Each row of numbers stands for one thing and depends on some of the facts below. Use the named rows to name the rest.

Some things and their rows:
fidal: [  0   6   8   0  -2   7 -15 -15 -18  -6  -4  -3  -2   0  -9 -10   4 -11
  -2   5   4  -1   1   4   3   1   4  -2   5   6  -3   1  -9   1]
popal: [-19   5   5   5   7   1   3  19   2  18 -15   0   9  11   5  -7  -4   3
   6 -13   7  13   9 -21  22  -8  -7  -2  10 -20   9  -3  28   0]
temur: [ -8   8   7  -1   7   3 -12 -17 -15  -8  -1  -5  -6   1 -11  -6  -1 -16
  -5  -2   6  -4  11  -1  -2  -4   0   8   2  -4   2   4  -5  -1]
pimotun: [ -4   0   9  -8   7   3  -4 -24  -5 -25  -2  -4   0  -8   7  14   8  -7
  -6 -15   0 -10   9  -6  -4  -3   7   7  -7   3   6   9 -10  -1]
tufubes: [ 20   9  -6  -3  -7 -13  -3   5 -34   5  -5  -7  -1   5   0   4   7 -14
  -9  -5  -8  -4 -21 -23  -6 -18  15   3  -4   5  11   8  20  16]
klodek: [  1   5 -12   0  -8 -12  -5   5 -10   5  -1   2  -3   2  -2  -2  -3  -3
   5   5   4  -5  -8  -1   5  -9  -3  13  -8   4   8   1   9   2]
pabrul: [  1  -6  -2  -5   0 -12   7  -9   2 -16  -3   2   0 -10  21  26   3   6
   0 -16   0 -10  -8 -18   4  -9   8  16 -21   7  12   8   0   7]
meplak: [  0  -3  -1  -2 -12 -21  -3  -9   1  -4  -7  10   6 -21  15  17   2   9
  12  -2   8 -12 -16 -14  14   0   3   8 -41  13  14  -4 -19   8]
trifim: [ -1  -4  13  -8  -2   7  -1 -20  -1 -28   0  -2   0 -10   6  15   4  -5
  -5  -8   2  -8  10   0   1  -3   9   3  -3   4   1   8 -12  -2]
paklis: [  0   9 -13  -9  -7 -10  -4   7 -13  -2   4  -2  -3  -2  16   5   0   2
  -3  -5 -13  -6 -17   2  -7  -9  -6   4   5   7  11   5  21  -2]
stumun: [  0   4 -12  -1  -8 -13  -5   6 -11   5  -2   3  -3   1  -2  -2  -5  -1
   6   6   4  -5  -8  -2   4  -9  -3  14  -9   5   8   2  10   0]
rakite: [-14  18  16  -1   8  -1   4  16 -12  16  -8  -5   8   6   6   4  -5   1
   4 -11  -1   9   3 -23  18 -10  -5  -5   4 -19  11  -4  28   2]
trufe: [ -3   6 -10   1   3 -12  -6  -2  -9   6  -3   0  -6   3  -2  -6  -4  -5
   0   1   4  -4  -2 -10   1  -9  -6  19  -8  -1  12   6   7   0]
brere: [ -1   5  -8   0  -4 -11  -8   0 -11   6  -2   1  -4   1  -1  -5  -3  -5
   1   4   4  -2  -7  -7   4  -8  -3  10  -5   2   8   2   7   3]
fofa: [-17  20  25  -4   0   8   5  28 -15  16 -12  -5  17   4   8   8  -6   6
  12 -11  -3  12   1 -15  27  -6  -3 -18   9 -22   4 -11  32   1]
kigreflen: [ -4   6   8   0   1   4 -12 -14 -17  -9  -2  -4  -4   0 -10  -8   0 -14
  -4   2   7  -3   7   3   0  -3   3   2   4   0  -2   2  -8   1]
klatral: [ 15   9 -10  -3  -8 -14  -2   5 -29   4  -3  -8  -2   5   1   1   5 -13
 -10  -9  -8  -1 -20 -18  -8 -20   9   3   3   5  11   9  25  13]
totrepar: [-14  23   8  -6   8  -4 -14 -14 -20  -7   8  -4  -7 -11  -7   4 -11  -5
   3  10   0 -13   5   9   1   3 -11  15 -13   0   7  -2  -9 -10]

Facts:
vovu (ζ skatotras) (Ψ vela)
munobal (Ψ pleza)
kostaflok (ζ stumun) (φ gogren, leplun, galur)
grotram (ζ gemi) (φ vepal, britrek) (Ψ tostole, nimor, domen)
dupim (ζ kostaflok)
ploklok (ζ kloges)
duro (φ fusi, klalo) (Ψ vela, nimor, stokom)
meplak (ζ gakes) (φ kofuzom, plozom)
skedre (ζ sketrus)
gekom (ζ saklor) (Ψ kluskek, datros, meplak)
sepopo (Ψ nimor)
gribem (φ galur) (Ψ zusek)
bemar (ζ gigrir) (Ψ tadrum)
datros (ζ trifim) (φ donum) (Ψ rimos, vela, meplak)
gaplok (ζ plekis) (φ totrepar)
plosil (ζ basta)
ladra (ζ suklubir) (Ψ nubres, zusek)
mipes (ζ ziklugro) (Ψ klatral)
leten (Ψ kostaflok, meplak)
plitros (ζ zoske) (φ vepal)
tufubes (φ pimotun, klalo)
fubatin (ζ leten) (φ fupoplan) (Ψ rimos, meplak)
kidrek (ζ nivas) (φ skatotras, tritrun, fusi)
kosazon (ζ radrim)
skedul (ζ ploklok) (φ klumas)
klidri (ζ kofuzom) (Ψ tostole)
klegron (ζ rustol) (φ flaflaki, rakite, plitros, truzis)
stipek (ζ dupim)
brepa (ζ fubatin)
renon (ζ zamos)
suzim (ζ gokeril) (φ klalo)
lavo (ζ drazu) (φ duplek) (Ψ zestos, duplek)
nineta (ζ munobal) (φ nivas, dupim, truzis)
galur (ζ monir)
stokom (φ totrepar) (Ψ zusek, duplek, meplak)
radrim (φ zamos)
rimos (ζ nineta) (Ψ meplak)
popal (ζ duplek) (φ trigrepam, galur)
tuflon (ζ fofa) (φ plozom, popal, klatral)
loske (ζ klibrak) (φ nubres, klalo)
zestos (ζ donum) (φ vogropak)
stadrir (φ druris) (Ψ lavo)
kimin (ζ flegazok)
gigrir (φ rimos, tuflinum, stumun)
flaflaki (φ mitur) (Ψ meplak)
tebrus (ζ tuflon) (φ plozom, skedre, gemi)
trigrepam (φ gribem) (Ψ kostaflok, trinugur)
leromi (ζ goklutre) (φ biple, fofa) (Ψ zeflak, grotram)
zaskes (ζ pleza) (φ stumun)
trifim (ζ paklis) (Ψ brozisu, meplak)
vakliski (ζ bifa)
brile (ζ zinokel) (φ noflen, drefuru, stedil)
gakes (φ plilem, flegazok) (Ψ meplak)
nevi (ζ rimos) (φ suzim)
klumas (ζ grafa) (φ donum)
vatrem (ζ potes) (φ tuflinum, zeflak)
naskis (ζ klarak) (φ flegazok) (Ψ skupli, meplak)
donum (ζ relal) (φ munobal, galur)
tuflinum (ζ zestos)
lakobras (ζ drutrir) (Ψ nimor, drutrir)
kegru (ζ klidri)
niflil (ζ vepal)
leplun (ζ drunan)
bifa (ζ tadrum) (Ψ meplak)
brozisu (ζ druris) (φ bugrober, ladra) (Ψ nimor)
kedo (ζ klalo) (φ galur)
kevor (ζ gribem)
tritrun (ζ vovu) (φ mitur) (Ψ meplak)
tostole (ζ fusi)
zusek (φ galur) (Ψ meplak)
drazu (ζ tidiver)
paklis (ζ leromi) (φ fusi) (Ψ skupli)
brere (φ relal)
gokeril (ζ lakobras) (φ pefim, zamos)
dibur (Ψ nubres, plosil, stokom)
bugrober (φ galur) (Ψ skedul, bifa, grekas, leromi)
klodek (ζ tufubes) (φ tuflinum)
grekas (ζ noflen) (Ψ kluskek, domen, meplak)
flupu (ζ klatral) (φ drefuru)
monir (ζ pifor) (Ψ zestos)
kisku (ζ studrem)
marobris (ζ nisel) (φ temur) (Ψ vela)
grufluson (ζ brile)
rorevim (φ fluklon, zusek) (Ψ duplek, meplak)
drutrir (Ψ klegron)
suklubir (ζ klodek) (Ψ meplak)
sketrus (φ suzim, popal, brugram, galur)
rustol (ζ duro) (φ brugram, grekas, fusi)
relal (ζ kevor)
leno (φ sepopo, trinugur)
drefuru (φ suzim, trigrepam, nivas)
bipe (ζ galur) (φ steful, rakite, fusi)
duplek (ζ bugrober) (Ψ nubres, kluskek)
noflen (ζ renon) (φ nivas, klalo) (Ψ klatral, renon)
plekis (ζ brozisu) (φ klodek, brugram, totrepar)
zoske (ζ mitur) (φ biple, daker) (Ψ tostole)
nubres (ζ daker) (Ψ vela, meplak)
pletrasi (ζ bemar) (φ lubupos, grafa)
baskir (ζ steful) (Ψ marobris)
momosel (ζ brufo)
daker (ζ loske) (φ kedo, munobal)
pimotun (ζ kosazon) (Ψ niflil, meplak)
brugram (ζ marobris)
kabik (φ gogren)
lubupos (ζ momosel) (φ mitur, pimotun)
debrir (ζ datros)
pefim (ζ siklek)
tidiver (ζ tostole) (Ψ meplak, grotram)
drobur (Ψ lubupos, meplak)
natra (ζ biple)
nubrem (ζ nevi)
druris (ζ kidrek) (Ψ duplek, leten)
tadrum (ζ britrek) (Ψ nimor)
kluskek (φ grufluson) (Ψ meplak, radrim)
tigi (ζ grekas) (φ mitur) (Ψ meplak)
bastur (ζ vakliski) (φ steful) (Ψ grekas)
trilur (ζ plitros) (φ nivas)
nimor (ζ grotram) (Ψ meplak)
trufe (ζ ladra) (φ vepal, drazu)
floflok (Ψ potes)
mitur (φ klalo) (Ψ niflil, munobal)
fluklon (ζ suzim)
siklek (ζ gunugrek)
kofuzom (ζ gekom) (φ leplun)
gunugrek (ζ zeflak) (Ψ klatral)
nisel (ζ fidal)
trinugur (φ totrepar, gokeril) (Ψ vela)
gogren (ζ rebrus) (φ fusi, klalo)
ziklugro (ζ trigrepam) (Ψ leten, radrim)
domen (ζ grufluson) (φ sketrus) (Ψ meplak)
saklor (ζ nubrem) (φ kevor, galur)
goklutre (ζ pletrasi)
totrepar (ζ dutri)
drunan (ζ domen)
britrek (ζ niflil) (φ trigrepam, nivas) (Ψ rimos, popal)
drasas (Ψ rimos, meplak)
zeflak (φ trigrepam)
skatotras (ζ dibur) (φ munobal)
dorugram (ζ stadrir) (Ψ zusek)
drizo (φ relal, brepa)
skupli (Ψ leten)
truzis (ζ nubres)
pabrul (ζ lavo) (φ tufubes) (Ψ meplak)
flegazok (ζ brugram) (φ noflen)
fofa (ζ plosil) (φ galur)
pleza (ζ fluklon) (Ψ plosil)
studrem (ζ skedul) (φ nubres, gribem) (Ψ flegazok)
vepal (ζ leno)
fusi (ζ meplak) (φ totrepar, galur)
patrom (ζ brepa) (φ vogropak)
steful (φ saklor)
fezu (ζ tuflinum)
fupoplan (ζ truzis) (φ trigrepam)
kloges (Ψ drobur)
plozom (φ totrepar) (Ψ plilem)
basta (ζ tritrun) (φ galur) (Ψ rimos)
gemi (ζ dorugram) (Ψ gribem)
klibrak (ζ floflok)
zamos (ζ nimor) (φ natra, leplun)
dutri (Ψ kluskek, meplak)
stumun (φ meplak)
livas (ζ kegru) (φ mitur)
klalo (ζ kisku) (φ galur) (Ψ potes, meplak, radrim, renon)
rebrus (φ tufubes)
biple (ζ flupu) (φ tuflon)
klatral (ζ patrom) (φ flegazok, klalo)
rakite (ζ pabrul) (φ noflen, galur)
grafa (ζ kedo) (φ gribem) (Ψ meplak)
donima (φ gribem)
zinokel (ζ stokom) (φ dupim) (Ψ suklubir)
potes (ζ skupli) (φ klumas)
stedil (ζ fupoplan) (φ plozom, natra) (Ψ kevor, meplak)
temur (ζ tebrus)
pifor (φ drobur)
brufo (ζ gogren) (φ nivas)

Name these rows:
No name comes twice in this set of rows, the named rows included.
[  0  -4  13  -7  -2   3 -13 -14  -7 -10  -2  -4  -2  -4  10 -11   4 -12
 -13   9  -3  -6   3   9  -4   0   4 -13  16   0   0   5 -11   0]	bemar
[-10  18  -9 -13  -3 -21  -8   6  -9   3  13   4  -9 -13  21  11 -15  16
   8  17 -11 -18 -19  13   1   3 -19  19 -17  10  15  -3   5 -13]	plozom
[ -2   6 -12   1  -8 -12  -4   2  -9   2   0   0  -6   1  -1  -1  -4  -2
   2   1   4   0  -8  -3   3 -11  -7  12  -7   5  10   3  10   1]	radrim
[ -2   8 -11   0  -7 -15  -3   6  -9   4   1   1  -6   1  -1  -2  -7   0
   4   5   5  -4  -9  -5   5 -10  -7  16 -10   4  11   2  10   0]	tuflon
[-10   5   2  -5   9   5  -9 -17  -9 -15   1  -7  -6   1   5  -5   2 -10
  -9  -6  -4  -5   9   9 -10  -3  -4   4  16  -2   3   8   2  -8]	mipes
[ 16 -13   0  -5  -7  -5  -4   4  15   5  -1   6  -1  -6  15  -4  -3  -3
 -16  17 -12  -7  -9  -2  -5  -4   2  -7  10  -1   7  13  15  -1]	grotram
[  4  -6  -1   6  -3   6 -13 -14  -8  -4 -11  -1  -2   8 -10 -20  10 -15
  -6   0  11   3   5  -1   2  -3   7  -1  12   6  -5   6  -6   6]	nivas
[ 13   0  -2 -10  -7 -18   6  -9 -10 -16  -2  -1   1 -13  22  28   9   1
  -5 -16  -7 -14 -19 -24  -3 -13  13  11 -26  12  16  11   2  12]	flaflaki
[ 18   9  -1  -1  -7 -11  -5   3 -27   7  -4  -5   0   4   2  -2   8 -11
  -9  -3  -6  -1 -19 -22  -1 -14  11  -1  -2   8  10   6  15  14]	loske
[ -8  17  -8  -2   1 -16  -6   3 -14   5   8   1  -9  -6   3   4 -14   4
   6  10  -1  -9 -12  -1   6  -5 -11  21 -17   1  12  -3   6  -2]	plekis
[ -5  -6   9  -5   1   6  -6 -20  -4 -28  -2   0   1 -13  11  12   9  -5
  -1 -14  -1  -8   6  -2   1   0   7   0  -3   8   1   4 -14  -1]	drasas

The same things again, as new rows of numbers:
Some rows with their names:
zusek: [ -3 -33 -15  -8  -3   0 -21   4   9  -9   3   0 -20   4   9  21  -1  25
   0   7  -5 -20  36 -26  22  16  15 -13  -6 -14  -2 -36  15  31  -6   3
   6 -14  -5  -5  11 -31]
biple: [ 13 -14  12   0  -3   3  -5  -1  -1   0   6  -3   4   2   4  12   0  -2
  -2   3 -12  -2  -9  -2 -14  -4   7  -5 -13  -4   9  -6 -11   3   4  11
   2  -5   9   2 -13  -7]
paklis: [ 16   7   4  -3 -14   6 -11  19   9 -14   1   8  -4 -20  13   5  -2   3
  10  -4 -23  -5   1   9  -5  -8   6  -6 -13  -5 -14 -12   8  18  12  -5
  -9  -6  -2  -3  -7  -1]
gunugrek: [  0   5   7  -9   5 -11  -5  16  -5   4   7  -2   2 -12  -3  -4  -7  -4
   9  -1   7  -3  -9   2 -14  -2  -5   3   2   0 -21  11   0  18  10   2
  -8   4   4   2  16  11]
niflil: [-11  -3   3  -6   2  -4  -9   5  -7   0  12   8  10  -8  -9  -5   4  -4
  -7   1   2  14 -12 -11 -21  11  -6  10  -1  -4   2   4  -6   4  -9  -2
   7  -6   7   5   8   6]
fluklon: [ 10  -7  13  -8   2  -3  -9  -5  -9  -5  10   3   1   3  -2  14  -3   6
   0   9 -11  -4 -15 -13 -10   9   4  -1  -5   3   8  -4  -8   5  -1   7
  -4   2   6   6  -7   7]
nevi: [  2   5  -7   1  -5  -4   0   5   4 -27   0  -6   9 -12   6   3   6   6
  -2   2 -26  13  -8  -9  -3   1   9  -6  -9   6   8  -5   3  -8 -12   8
  14 -21  -3   6  -8 -11]
zaskes: [ 11  -8  11   0  -8   4   2  14   0  14  11  17  17  -5   9  -4  -6 -19
   1 -11  -7  30   0   8 -19 -12   9   4 -18  -4   5  -6  -9   4   2   8
  -5 -10  13   1   4 -17]
potes: [ 12  -5  17   3   2   2  -9  -8 -11 -13  17   6   9  -8  16   2  -1  -4
  -2  -5 -14   6 -14 -12   3   1   9 -14 -11  -6   0   1   5  17 -10  -1
  -4  -4   0  -6   0   4]
patrom: [-11   0   5  -6   0  -7  -6  11 -11  -4  15  15  15  -4   4 -11   4  -9
  -6  -8  -8  22 -15  -8 -13  11  -6   8  -4  -5   0   4  -1   2  -9  -8
  -1 -10   0  -1  12   9]
dutri: [ -4 -24  -2 -16  18 -20 -14  10  -3  11  15   0   0  -7   0   1   4   3
  -7  -1  19  -6   9  -9  -7   5   2  -1   0 -19 -25  -6   7  26   1  -1
   0  -5  10   2  22 -17]
mipes: [  1   0  18  -5   4 -15   0   8   1   7   1  -2  -2 -15   2  -3  -4  -9
  10   1  18   4 -10   3 -10 -11  -2   4   0  -2 -13   9   3  21   7   8
  -6   3   0  -1  15   5]
klarak: [ -2 -12  12  -8   6 -11   0   1 -12   7  13   0  12   0   2  -2   1 -12
  -1   0  -1  12 -16  -4 -13   3   3   0  -3  -7   0   9 -10   4  -7   5
   0  -2  11   2   7   3]
brufo: [ 18   1   0  -7   5 -20  10   8  -3  -7 -10 -26   2  -1   4  -6  -2   3
   4 -10 -24  21  -5  -4 -12   1   3  -3   2   9   2   4   2 -20  -6   5
   4 -32   5  12   6 -11]
tadrum: [-30   4  -6  10  33 -27 -18   6   5 -15   1   2  -8   6   4 -24 -17 -22
  -1  -2   8  -5  12  16 -10  -7 -13   3 -23  -8   2 -12  -6   0   3  10
 -27   6  -2  16   8  25]
trilur: [ 20  -6   4  -3   2 -22  18   1   5  -1 -15 -27   0  -5   9  -6   2   0
   4  -8 -13  26  -4  -3 -11  -6   9  -4   2   8   7   6   1 -18  -6   6
   5 -33   1  10   6 -14]
drazu: [ -2 -10   7 -12   5 -18   0   5 -10   5   1 -13   1   6 -10   5  -1   0
  -3   5   0   4 -16  -5 -24  12  -4  15   6   5   6   4 -13  -7  -3   3
   3  -9   8  17   8   3]
vovu: [-30   4 -28 -21  -5 -12   4  10  -2  12  14   0  11  -4   5  -6   2  -8
 -11  26   3   9  -9  -4  -3   6 -13  13  -9  -4 -26  18  13  -5   6  22
  -8  10 -22 -13 -13   4]

Rows to name:
No name comes twice in this set of rows, the named rows included.
[ 11 -18   2 -13   0 -13 -18   1  14 -11 -13 -17 -25  -3  -7  32   2  32
   2  16  -6 -37   2 -11 -14   6   8   0  -4  -1  -2 -24   5  18  15  11
   7   0  -1  14 -13 -11]	klalo
[ -9 -32 -22 -28  -1 -17  -3  -1  10  15   0 -13 -17  11   6  17   0  22
  -8  27  -4 -26  15 -20  -3  21  -3   5  -1  -9 -15 -11  17   7  15  16
  -8   6 -12  -1 -18 -16]	nubres
[ 22  -4  11   1  -5   3  -2  -1  -2 -16   3  -5   3  -6  19   7   3   2
   0  -5 -32   8  -3  -3   0  -2  12 -20 -16  -4   4  -9   4   1  -4   3
  -2 -18   0  -3 -11 -11]	sketrus
[  3   5 -19  -1   5  -3  -4   8  11 -12  -5  -7  -5   4  31 -12 -13  -5
   3   3 -30  -1  18   8  14  -7   3 -22 -29  -6  -8 -10  15  -1  11  17
 -30  -8 -16 -13 -18  -3]	duro
[ -1 -11 -21 -13   9 -20 -14  11  18 -13   1  -7   0 -22   0  -5  15  14
 -11  -2  -2   0  12 -12  -7   1  -1   0  -5  -5 -26 -10  26  11   6   6
  11 -18  -3   7   1 -22]	fubatin
[-24  -7 -20   1 -21  17  -4   7   5 -11 -17  -6 -23  16  -6  17 -11  25
  27  34  -8 -24  13 -14  23  15  17 -11   5  -4  17 -19  -9  11   0  14
  13 -10 -11  -3  -2  -2]	gribem
[  6  -6   4  -5  -3  -4   0  -2   3 -16  -6  -7  -3  -2   5   5   6  10
  -1   5 -22   2 -10 -12 -10   8   1  -4  -7   1   8  -7   2  -3  -3  -2
   9 -14  -3   7 -11   3]	tufubes
[ -8   6  -6  19  28 -12 -19  -3   8 -35  -1   1  -6  -2  23 -25 -18 -16
   0  -6 -11  -4  19  10  13  -9  -3 -24 -34  -7   4 -19   9   5   1   9
 -31   1  -6   1   3  17]	brozisu
[-25   3 -10   0 -13   7 -11  27   3   5   2   9   4  -4 -12   5  -5  -3
   6  21   5  -7   3  13 -19 -10   3  14  -6  -6  -4  -8 -20  10   6  20
  12   2   5   4  -3 -11]	gemi
[ 15   5   5  -3  -3   0 -15  -2   4 -19   0  -3 -10 -14   9  16  -5  12
  10   9 -14 -20  -4  -3   1   0   9 -18 -10   0  -6 -10   8  20  11   6
 -10   0  -5  -2  -9   5]	bugrober
[  2   7  -6   7  -3   6 -10  14  10 -23  -5   2  -3 -20  15  -7   4   1
   8  -5 -23   2   0   6   0  -6  -1 -11 -16  -7 -10 -12  14  16   5  -2
  -8 -13  -9  -6  -3   8]	leromi

Now the same things, written a new way:
Known rows:
rimos: [  2  17   9  13   9  -2   7 -14   0   4   3  -8  11]
drasas: [ 0  0  2  6  1 -5  1  5  6  1  3 -8  2]
zusek: [-1  5  4  5  2  5  2  2  5  1 -3 -5  5]
rorevim: [ 0 -6  7  3 -1  1 -7 12  6 -5  1 -5 -2]
loske: [  3  -4   4  -5  -1   5 -13   0  -3  -5  -1   6  -6]
kegru: [-2 -1 -7 -5 -3 -1  3 -1 -2  1 -3  3 -2]
zaskes: [-2 -9 -4 -9 -5  5 -6  8 -1 -3 -5  7 -7]
siklek: [-2 -2 -7 -5 -3 -1  3 -1 -2  1 -2  3 -1]
donum: [ 0  0 -3 -3 -1 -1  0 -4 -3  0 -2  3 -2]
temur: [ -2  18   0 -12 -24  -6  26 -10  16  17  12   8 -16]
kisku: [ 1  1 -2 -2 -1  0 -1 -6 -3 -1  0  3 -1]
natra: [ -5   5 -13  -2  -2  -9  16  -9  -2   7  -3  -1   3]
pabrul: [-2 -8  5  0 -1  3 -6 16  6 -1 -1  0 -3]
trufe: [-2 -8 -5 -8 -5  4 -4  7 -1 -2 -6  7 -6]
klegron: [-1 -7 -2 -3 -5  9 -5 10 -1  1 -7  5 -5]
gekom: [-1  0  5  6  3 -7  1  4  4  1  6 -6  2]
renon: [-1 -4  3  0  4  8  5 -8  7  2 -1  1  6]
patrom: [ 16 -14  -3  -8  -2  20  -8   7 -14 -14  18   5  -3]

Which thing is each row?
No name comes twice in this set of rows, the named rows included.
[ 2  1  4  9  3 -5 -1  5  4  4  4 -5  2]	tidiver
[  5   6   5   2   3  -1  -7 -12  -5  -3   3   2  -1]	skatotras
[ 1  6 11  7  3 -5 -3 -1 -2 -5  5 -6  1]	vovu
[-3 -3  1  4  1 -5  6  8  6  3  3 -5  2]	dutri
[  4  -3   6  -4   0   6 -15  -1  -4  -6   0   6  -6]	pletrasi
[-5  6 -4  9  3 -9 16 -2  5  9  1 -8  8]	grekas
[ 0 -9 -2 -3  2 -2  5 -7  8  2  3  1  3]	gunugrek
[ 4 -1  8  5  6 -2 -2 -9  4 -1  7 -3  3]	floflok
[ 2 -1 -3  7  0 -2  0  4  1  7  1 -2  0]	klidri
[-3  7  6  3 -1  9  3  1  0 -4 -6 -4  5]	vela
[ -1  13   2   9   6  -4  10 -10   1   6   1  -7   9]	kevor
[  8   0  10  -1   2   5 -18  -6  -5  -7   2   5  -5]	nineta
[ 0  1  4  6  2 -6  0  3  3  2  4 -5  1]	britrek
[ 5  4  3  7  2  0 -4 -5 -4  2  2 -1  0]	drutrir

